Below is a small trained network, with its code and all its weights. Each question gives an input and a class and asks what happens when units are switched off, that is, made to give their printed mean instead of their output.

import numpy as np


def w(rows, s, z=0):
    codes = np.array(rows[::2]) - 128.0
    scale = np.full(codes.shape[1], s)
    scale[-1] = z or s
    return codes * scale


def f(y):
    return np.maximum(y, 0)


def log_softmax(a):
    a = a - a.max(-1, keepdims=True)
    return a - np.log(np.exp(a).sum(-1, keepdims=True))


def net(x, mask):
    res = np.array(x, float).reshape(1, 5) / 4 @ E
    y = f(res @ A[0][:, :-1].T + A[0][:, -1])
    res = res + np.where(mask, y, B[0][:, -1]) @ B[0][:, :-1]
    return log_softmax(res[-1] @ U[:, :-1].T + U[:, -1])


A, B = {}, {}
E = w([
[22,80,131,133,132,74,201,117,191],'x0',
[186,70,134,207,162,154,134,90,120],'x1',
[129,131,113,141,1,146,121,69,163],'x2',
[158,155,91,137,147,88,69,83,180],'x3',
[198,169,212,65,120,148,196,98,152],'x4',
],0.015)
A[0] = w([
[99,92,161,92,70,97,178,82,211,169],'neuron 0',
[226,128,128,174,109,186,52,110,127,243],'neuron 1',
[120,110,101,125,120,112,75,237,93,91],'neuron 2',
[219,132,160,141,142,147,157,127,109,137],'neuron 3',
[75,85,133,137,99,123,179,124,132,136],'neuron 4',
[87,91,73,158,157,26,41,105,136,194],'neuron 5',
[126,174,164,95,151,128,184,206,131,149],'neuron 6',
[117,167,70,110,76,111,130,142,163,122],'neuron 7',
[172,143,68,91,37,118,138,95,216,246],'neuron 8',
[113,128,109,118,107,125,144,188,108,106],'neuron 9',
[169,220,179,84,144,198,129,100,112,171],'neuron 10',
[113,145,128,92,86,141,93,167,122,89],'neuron 11',
[98,133,182,21,147,81,123,222,104,196],'neuron 12',
[107,130,75,76,154,133,111,170,113,207],'neuron 13',
[100,83,101,177,118,57,145,166,120,213],'neuron 14',
[122,173,170,120,105,136,150,91,245,141],'neuron 15',
[126,127,99,131,89,129,79,166,89,154],'neuron 16',
[103,160,107,142,183,121,84,115,163,98],'neuron 17',
[112,149,170,100,152,152,129,182,111,93],'neuron 18',
[142,150,124,30,177,101,162,173,107,150],'neuron 19',
[101,161,114,142,14,128,95,131,117,166],'neuron 20',
[152,173,74,132,68,164,78,118,10,129],'neuron 21',
[157,130,197,159,202,196,159,155,123,254],'neuron 22',
[115,169,123,51,124,166,152,162,176,192],'neuron 23',
[118,126,94,169,189,44,66,151,161,119],'neuron 24',
[144,116,131,143,212,134,75,138,38,127],'neuron 25',
],0.012,0.0044)
B[0] = w([
[120,109,196,200,107,103,170,23,194,247],'neuron 0',
[226,108,61,92,68,125,145,116,64,249],'neuron 1',
[122,148,202,109,134,187,123,229,164,196],'neuron 2',
[174,110,107,153,115,85,155,138,100,216],'neuron 3',
[97,47,165,201,137,176,168,116,109,202],'neuron 4',
[157,158,84,77,184,187,116,86,211,232],'neuron 5',
[82,110,120,201,146,59,80,180,123,217],'neuron 6',
[160,158,209,94,131,159,96,81,154,183],'neuron 7',
[135,191,152,96,2,92,137,66,176,245],'neuron 8',
[98,94,194,155,118,151,101,180,128,167],'neuron 9',
[169,109,102,151,97,66,111,125,86,238],'neuron 10',
[116,137,167,106,105,147,91,129,96,169],'neuron 11',
[34,145,108,183,157,100,78,147,98,248],'neuron 12',
[120,141,174,140,177,151,67,153,137,187],'neuron 13',
[127,67,128,139,165,204,114,142,179,205],'neuron 14',
[174,141,142,186,126,66,157,73,162,223],'neuron 15',
[112,181,139,79,118,188,126,147,123,180],'neuron 16',
[145,162,39,69,160,104,107,130,186,169],'neuron 17',
[96,112,109,140,143,73,121,184,91,186],'neuron 18',
[73,164,38,124,153,30,116,163,107,221],'neuron 19',
[79,121,159,95,80,184,76,78,105,213],'neuron 20',
[110,137,98,48,42,176,135,108,46,219],'neuron 21',
[137,87,105,169,180,101,133,176,126,241],'neuron 22',
[84,171,148,164,110,97,69,125,124,205],'neuron 23',
[181,181,82,116,221,168,127,113,202,206],'neuron 24',
[173,155,147,82,163,87,229,189,127,228],'neuron 25',
],0.0085,0.018)
U = w([
[54,147,122,155,163,49,100,179,92,198],'0',
[135,162,124,73,59,159,103,111,64,94],'1',
[90,124,216,121,120,180,69,159,129,44],'2',
[85,5,143,190,149,167,178,113,134,186],'3',
[159,161,102,104,206,155,110,130,188,251],'4',
[125,155,197,159,81,90,150,55,181,99],'5',
[102,143,181,123,168,155,153,213,94,8],'6',
[228,94,123,143,126,96,151,172,53,60],'7',
],0.012,0.002)

Each question gives the input, the list of numbers given to net, and the class t.
The units are the neurons (one row each of A and B). Each row of codes is followed by its name. A weight is (code - 128) times the scale printed after its matrix; where a second scale follows, it is the last column's (A, B and U).
mask holds one flag per neuron, in row order. A switched-off neuron (its flag False) gives its mean, the last column of its row in B, instead of its output. The means were averaged over made-up inputs and are rounded, as every weight is.
A unit's drop is (log p(t) with every unit on - log p(t) with that unit switched off) / (log p(t) with every unit on - log p(t) with every unit switched off).
The circuit of an input: a set's keep is (log p(t) with only the set's units on - log p(t) with every unit switched off) / (log p(t) with every unit on - log p(t) with every unit switched off). Starting from the 12 units with the biggest drops (on a tie, the unit counted first), units are removed one at a time, each time the one whose removal leaves the highest keep (on an exact tie, the one counted first), for as long as the keep stays at least 0.8.
circuit, biggest first: the units of the circuit, biggest drop first
k most important neurons: the k neurons with the biggest drops, biggest first
drop when u is switched off: that unit's drop, to one decimal
input [-2,7,5,2,4], class 7: circuit, biggest first -> (neuron 1)
input [2,-1,5,-4,-4], class 2: 2 most important neurons -> (neuron 15; neuron 20)
input [-4,6,5,7,3], class 1: circuit, biggest first -> (neuron 8; neuron 1)
input [-8,6,2,-2,-6], class 1: 2 most important neurons -> (neuron 21; neuron 16)
input [-6,-7,-5,-8,-7], class 6: 2 most important neurons -> (neuron 2; neuron 25)
input [0,1,-5,-6,-3], class 6: 3 most important neurons -> (neuron 2; neuron 25; neuron 10)
input [-7,4,5,5,4], class 1: 2 most important neurons -> (neuron 21; neuron 8)
input [-7,7,-2,6,-8], class 4: 2 most important neurons -> (neuron 5; neuron 24)
input [1,2,-7,7,6], class 0: 2 most important neurons -> (neuron 19; neuron 1)
input [5,-5,1,-8,-5], class 2: drop when neuron 20 is switched off -> 0.1
input [7,8,1,5,-3], class 4: drop when neuron 5 is switched off -> 0.2
input [-2,5,-8,-7,-1], class 0: drop when neuron 6 is switched off -> 0.2
input [7,-7,-7,1,-6], class 4: drop when neuron 5 is switched off -> 0.5
input [2,3,8,-8,-2], class 3: circuit, biggest first -> (neuron 4)
